Q: [ 1.66  1.46  1.74  1.08 -1.85  1.73]
T: [ 1.56  1.38  1.82  1.17 -2.09  1.67]
C: [ 1.30  1.31 -0.95 -2.90  2.57  2.30]
X: [ 1.47  1.31  1.77  1.15 -2.08  1.59]
V: [ 1.44  1.35  1.41  1.22 -1.68  0.96]
D: [-2.88 -2.07  0.30  1.68 -3.62 -3.41]
A: [-4.59 -3.48 -6.22 -1.49  5.92 -8.89]
E: [ 1.45  1.31  1.65  1.13 -1.92  1.43]
Y: [-1.49  5.94 -8.89 -0.24 -4.05  0.84]
both E C:  : [1.31]
back: [ 0.30 -2.07 -2.88] : D
back: [1.22 1.41 1.35 1.44] : V
back: [-8.89  5.92 -1.49] : A

Z: [-1.18 -6.59 -0.26 -0.04 -0.75]
P: [-1.05 -1.82 -6.58 -0.15  3.09]
N: [ 0.17  0.65 -0.43  0.13  4.62]
L: [-0.55 -2.42 -2.29 -0.71 -0.31]
H: [-0.76 -0.75 -1.37 -0.31  2.33]
K: [ 0.73  0.10 -2.29 -0.03 -6.10]
S: [-1.04 -3.03 -3.95 -0.31  3.02]
U: [-0.97 -1.32 -2.59 -0.01  4.41]
R: [ 0.30 -1.19  0.66 -0.56 -6.59]
both R Z:  : [-6.59]
back: [-0.04 -0.26] : Z
both H Z:  : [-0.75]
both L K:  : [-2.29]

guk: [-0.70 -1.82 -3.83 -3.02  3.03  5.70  0.52 -1.21  0.19  0.33 -0.19 -3.25]
meli: [-0.70 -1.82 -2.60 -0.17  2.07  6.70  2.43 -1.21 -0.46  0.33  1.79 -4.19]
Ked: [-3.20 -4.62 -4.04 -0.17 -1.77  3.70 -2.36 -1.97  1.48 -1.36 -6.15 -1.37]
pati: [-5.71 -4.62 -1.37  1.25  0.15  1.70 -2.36 -0.46 -1.10 -3.04  1.79 -2.31]
Fuf: [-4.04 -0.41  2.31 -0.88  2.07  1.70 -2.36 -0.46 -2.39  0.33  1.79  2.39]
bezo: [-2.37  3.79 -6.29  1.25 -0.81  1.70  0.52 -4.97 -1.75  5.40  5.76 -3.25]
kad: [-3.20  2.39 -5.06  1.25  0.15  4.70 -2.36 -2.72 -0.46  7.08  3.77 -1.37]
Bafil: [-0.70 -0.41 -0.15 -0.88  3.99  0.69  1.48 -4.22  1.48  5.40  5.76 -3.25]
q: [-2.37  3.79 -6.29  1.25 -0.81  1.70  0.52 -4.97 -1.75  5.40  5.76 -3.25] : bezo
back: [-2.36  3.70 -1.77 -0.17 -4.04 -4.62 -3.20] : Ked
both Ked Bafil:  : [1.48]

J: [ 5.55  2.31 -1.92 -0.97 -3.48 -2.87  5.86  3.27 -4.64  3.10 -3.62  1.67
 -1.25  1.32  5.21  5.24 -2.55  4.41 -2.59  6.42  5.27 -3.38  5.14 -1.99
  5.91 -0.97  7.71 -3.77 -2.60 -2.98 -1.59 -2.98]
F: [ 3.15  1.68 -1.24 -0.57 -1.71 -1.41  3.76  2.38 -2.45  2.11 -1.93  1.28
 -0.89  0.87  3.14  3.45 -1.54  3.17 -1.49  4.21  3.58 -1.92  3.18 -1.20
  3.70 -0.57  4.86 -2.13 -1.40 -1.50 -0.87 -1.50]
B: [-0.82  0.06 -0.45  0.07  0.09  0.17 -1.08 -0.59 -0.52 -1.00 -0.36 -0.07
 -0.43 -0.65 -0.93 -0.20 -0.50 -1.26 -0.37 -0.90 -0.80 -0.53 -0.98 -1.50
  4.86 -0.57 -1.40 -2.13  3.70 -1.20 -0.01  0.05]
back: [-3.62  3.10 -4.64  3.27  5.86 -2.87 -3.48 -0.97 -1.92  2.31  5.55] : J
back: [-1.50 -1.40 -2.13  4.86 -0.57  3.70 -1.20] : F

